Read these off the matrix that follows. Indices start at 1.
1) Read off the entry at row 3, column 1.
2) Read off the entry at row 2, column 3.
3) Read off the entry in row 2 and column 1.
4) Read off the bottom-right entry.
5) Read off the entry just right of the largest entry.
6) Read off the entry in row 1 and column 1.
7) Read off the entry in row 1 and column 2.
131  133  130  111  131  130  128  129  127  126  132  129
126  124  131  153  110  133  125  132  132  144  120  137
126  134  126  118  134  125  123  127  124  120  131  127
126  143  131  104  128  127  117  132  126  126  135  138
133  132  131  110  130  131  130  129  128  127  132  128
129  132  128  115  133  127  128  128  127  124  132  128
146  120  137  111  126  143  148  128  132  135  128  119
1) 126
2) 131
3) 126
4) 119
5) 110
6) 131
7) 133

array([[134, 128, 137, 124, 116, 141, 148, 145, 132, 116, 118],
       [131, 142, 137, 108, 121, 125, 131, 116, 141, 117, 133],
       [134, 139, 135, 113, 124, 129, 125, 112, 143, 117, 137],
       [128, 143, 136, 108, 118, 131, 140, 126, 139, 114, 127],
       [128, 146, 132, 110, 122, 135, 134, 120, 141, 113, 132],
       [121, 139, 138, 107, 121, 109, 135, 122, 131, 129, 127],
       [124, 146, 130, 110, 127, 123, 125, 110, 138, 121, 136],
       [119, 141, 132, 113, 119, 129, 147, 138, 129, 119, 119],
       [142, 110, 135, 137, 130, 118, 114, 120, 130, 139, 134],
       [108, 148, 112, 121, 140, 123, 120, 114, 123, 130, 134]])
Counting starts at 1.
The bottom-right entry -> 134
The entry in the top-left corner: 134
The entry in row 2 and column 1 -> 131
The entry in row 1 and column 2 is 128
Give the minimum.
107
Give the entry at row 3, column 1.
134
Give the top-right entry.
118
Give the top entry of the column that holds the smallest entry.
124
Give the entry in row 2 and column 3.
137
Give the entry directly above 109.
135
Give the entry at row 1, column 3.
137
Give the entry in the bottom-left corner.
108
Give the entry at row 3, column 2.
139
The bottom entry of the column that holds the smallest entry: 121
The entry directly below the smallest entry -> 110
The entry at row 3, column 3: 135
Give the entry just right of 126.
139

B = [115 105 122 100 102 130 140 110 151 116 153 106]
Read off the first entry from the right.
106
The 1st entry from the left: 115
Read off the entry just left of 110.
140
Read off the second entry from the right.
153

[[145, 121, 129, 129, 121, 119, 106], [119, 123, 122, 137, 135, 127, 127], [124, 120, 122, 132, 112, 131, 121], [125, 121, 123, 134, 116, 128, 117], [148, 128, 135, 123, 117, 120, 108], [114, 126, 123, 131, 104, 135, 126], [126, 121, 123, 135, 121, 126, 117], [131, 121, 124, 135, 143, 122, 124], [120, 123, 122, 136, 126, 128, 124], [132, 121, 125, 136, 142, 120, 118], [122, 134, 131, 131, 142, 124, 131], [115, 131, 127, 130, 108, 132, 124], [115, 125, 123, 136, 123, 129, 125], [134, 119, 124, 133, 131, 123, 117], [124, 121, 121, 131, 118, 133, 128], [132, 120, 124, 135, 135, 121, 117]]
Which number is the entry just left of 104?
A: 131
Which number is the entry just right of the smallest entry?
A: 135
Which number is the entry just right of 143?
A: 122
Which number is the maximum?
A: 148

data =
[[135 122 138 122 127 130 120 115 125 122 129 136 139 124 123]
 [130 117 130 135 139 137 122 133 138 134 136 133 130 136 135]
 [132 116 132 133 137 136 120 128 137 131 135 133 132 134 133]
 [133 129 124 136 126 124 121 132 132 137 121 128 124 136 137]
 [131 121 129 131 130 129 120 127 131 131 128 131 129 131 131]
 [106 132 112 117 120 119 141 131 115 117 123 111 112 115 115]
 [128 121 136 124 135 136 131 126 129 124 138 135 136 126 125]]
Rows and columns are numbered from 1.
Find the entry in row 3 and column 2.
Answer: 116
The bottom entry of the column that holds the largest entry -> 131
The bottom-right entry -> 125
Find the top-right entry.
Answer: 123
Find the entry in the bottom-left corner.
Answer: 128
The entry just right of the centre entry: 132
The entry in row 3 and column 1 is 132
The entry directly above the smallest entry -> 131
Find the entry just right of the largest entry.
Answer: 131
The entry in row 1 and column 1: 135
The entry in row 2 and column 1: 130
Find the entry in row 1 and column 3.
Answer: 138
Find the entry at row 1, column 2.
Answer: 122
The maximum -> 141
Find the entry just left of the centre entry.
Answer: 121
The entry at the centre: 132
Find the entry at row 2, column 3.
Answer: 130
The entry directly below the centre entry is 127

Questions about the row below.
1) What is the entry just right of 100?
2) What is the entry just left of the smallest entry?
3) What is the largest entry?
[150 130 126 104 100 133 129 141 132 115 125 137 148 138]
1) 133
2) 104
3) 150

a =
[[122 122 148 130 145 137 130 130 121 114 121 124 133 119 126 142]
 [139 139 142 127 136 130 122 129 125 117 135 135 136 114 118 135]
 [132 143 151 127 132 132 125 125 121 107 142 131 137 106 127 153]
 [131 137 151 132 136 130 129 126 117 112 126 123 132 119 115 142]
 [131 127 150 125 148 142 125 125 125 105 128 137 138 104 129 146]
 [131 131 142 127 137 137 128 125 120 114 132 129 134 123 122 135]
 [127 139 149 134 135 130 130 133 121 113 127 124 132 113 123 153]
 [132 134 143 130 138 137 131 131 125 117 116 119 132 124 118 140]
 [134 135 142 126 137 139 128 130 129 113 127 130 136 114 126 145]
 [125 132 146 131 141 128 124 129 117 114 138 132 134 115 125 142]
 [138 150 139 135 133 126 130 128 116 113 137 135 131 121 111 140]
 [132 138 137 128 146 138 130 126 119 110 128 131 133 121 124 144]
 [133 137 147 131 127 128 126 134 128 122 128 122 133 117 117 140]
 [127 127 150 135 133 132 129 133 125 115 127 132 134 111 121 141]]
Counting starts at 1.
What is the top-right entry? 142
The bottom-left entry: 127
The entry in row 1 and column 2 -> 122
The entry in row 1 and column 3 -> 148
What is the entry at row 2, column 1? 139
What is the entry at row 2, column 2? 139
The bottom-right entry: 141
The entry at row 3, column 3 is 151
What is the entry just right of 105? 128
The entry in row 2 and column 3 -> 142
What is the entry just right of the smallest entry? 129
What is the entry in the top-left corner? 122
What is the bottom entry of the column that holds the smallest entry? 111
What is the entry at row 3, column 1? 132
The smallest entry -> 104
The entry directly above 106 -> 114
What is the entry directly above the smallest entry? 119
What is the entry directly below 120? 121
The entry directly below the smallest entry -> 123
The entry just left of the smallest entry: 138

Read these off the row that follows.
1) Report the 3rd entry from the right.
2) Report the second entry from the end.
3) Report the first entry from the right.
[105 116 134 112 154 144 111]
1) 154
2) 144
3) 111

grid =
[[129 144 138 136 116 129 125]
 [141 129 130 137 128 136 131]
 [109 149 139 124 118 116 119]
 [116 105 113 110 126 121 130]]
The last entry in the row that holds the largest entry?
Answer: 119
The entry just right of 109?
Answer: 149
The first entry in reading order?
Answer: 129
The bottom-right entry?
Answer: 130
The 5th entry from the end, reading row by row -> 113
The entry directly above the largest entry is 129
The top entry of the column that holds the smallest entry -> 144
The 4th entry, reading row by row?
Answer: 136
The first entry on the diagonal from the top-right corner is 125
The entry just left of 128: 137
